Below are the code and all the weights of a small trained network. Each question names an input and a class and asks about switching units off, where a switched-off unit gives its printed mean instead of its output.

import numpy as np


def w(rows, s, z=0):
    codes = np.array(rows[::2]) - 128.0
    scale = np.full(codes.shape[1], s)
    scale[-1] = z or s
    return codes * scale


def f(y):
    return np.maximum(y, 0)


def log_softmax(a):
    a = a - a.max(-1, keepdims=True)
    return a - np.log(np.exp(a).sum(-1, keepdims=True))


def net(x, mask):
    res = np.array(x, float).reshape(1, 5) / 4 @ E
    y = f(res @ A[0][:, :-1].T + A[0][:, -1])
    res = res + np.where(mask, y, B[0][:, -1]) @ B[0][:, :-1]
    return log_softmax(res[-1] @ U[:, :-1].T + U[:, -1])


A, B = {}, {}
E = w([
[45,109,103,151,248,166],'x0',
[152,53,182,152,168,162],'x1',
[148,135,34,142,107,131],'x2',
[129,86,74,168,111,42],'x3',
[117,132,102,137,132,144],'x4',
],0.011)
A[0] = w([
[142,44,125,112,84,60,252],'n1',
[165,122,85,154,135,67,171],'n2',
[204,149,128,124,69,167,210],'n3',
[116,224,131,117,104,179,167],'n4',
[77,118,173,87,175,154,173],'n5',
[80,185,137,9,132,155,156],'n6',
[107,185,96,95,83,128,138],'n7',
],0.011,0.0036)
B[0] = w([
[56,239,195,144,70,228,254],'n1',
[45,192,55,144,38,216,219],'n2',
[153,87,162,52,93,155,236],'n3',
[169,88,82,37,117,2,208],'n4',
[204,160,180,157,223,46,245],'n5',
[195,78,104,127,168,73,219],'n6',
[148,102,115,14,131,35,202],'n7',
],0.0081,0.0085)
U = w([
[197,30,168,42,135,121,77],'0',
[93,53,224,218,224,136,232],'1',
[40,74,39,157,144,169,10],'2',
[193,15,53,47,107,2,144],'3',
[156,141,210,81,30,131,2],'4',
],0.0088,0.0026)

Each question gives the input, the list of numbers given to net, and the class t.
The units are the neurons (one row each of A and B). Each row of codes is followed by its name. A weight is (code - 128) times the scale printed after its matrix; where a second scale follows, it is the last column's (A, B and U).
mask holds one flag per neuron, in row order. A switched-off neuron (its flag False) gives its mean, the last column of its row in B, instead of its output. The means were averaged over made-up inputs and are rounded, as every weight is.
A unit's drop is (log p(t) with every unit on - log p(t) with that unit switched off) / (log p(t) with every unit on - log p(t) with every unit switched off).
The circuit of an input: a set's keep is (log p(t) with only the set's units on - log p(t) with every unit switched off) / (log p(t) with every unit on - log p(t) with every unit switched off). Starting from all 7 units, units are removed one at a time, each time the one whose removal leaves the highest keep (on an exact tie, the one counted first), for as long as the keep stays at least 0.8.
circuit, biggest first: the units of the circuit, biggest drop first
k most important neurons: the k neurons with the biggest drops, biggest first
drop when u is switched off: that unit's drop, to one decimal
input [-7,1,1,-7,-6], class 0: 2 most important neurons : [n3 n2]
input [7,-4,-5,-5,4], class 3: circuit, biggest first : [n4 n6]
input [-2,8,-3,-4,-2], class 1: 3 most important neurons : [n4 n7 n5]
input [6,-2,0,2,2], class 1: circuit, biggest first : [n4 n2]
input [-5,3,0,-8,4], class 3: circuit, biggest first : [n4 n1]
input [-5,4,-7,-5,0], class 0: 2 most important neurons : [n1 n2]
input [4,-2,3,-3,-3], class 3: circuit, biggest first : [n1]
input [-6,-1,-8,-5,3], class 3: circuit, biggest first : [n4 n1]
input [2,-8,-8,7,-1], class 4: circuit, biggest first : [n1 n4]
input [-2,-5,1,6,5], class 4: 2 most important neurons : [n1 n7]
input [6,-4,-3,5,-4], class 1: 2 most important neurons : [n4 n7]
input [7,-8,-7,2,7], class 3: 2 most important neurons : [n1 n6]
input [4,8,5,4,1], class 2: 3 most important neurons : [n5 n2 n6]
input [-4,3,1,-4,4], class 3: circuit, biggest first : [n1]
input [4,5,4,4,4], class 2: 2 most important neurons : [n5 n2]
input [-6,6,2,-8,1], class 0: 3 most important neurons : [n1 n3 n2]
input [-6,1,1,-4,5], class 3: 2 most important neurons : [n4 n1]
input [1,2,0,2,-2], class 1: drop when n3 is switched off : 0.2
input [0,3,-1,7,8], class 2: drop when n5 is switched off : 0.1
input [3,6,7,4,2], class 2: drop when n7 is switched off : 0.0
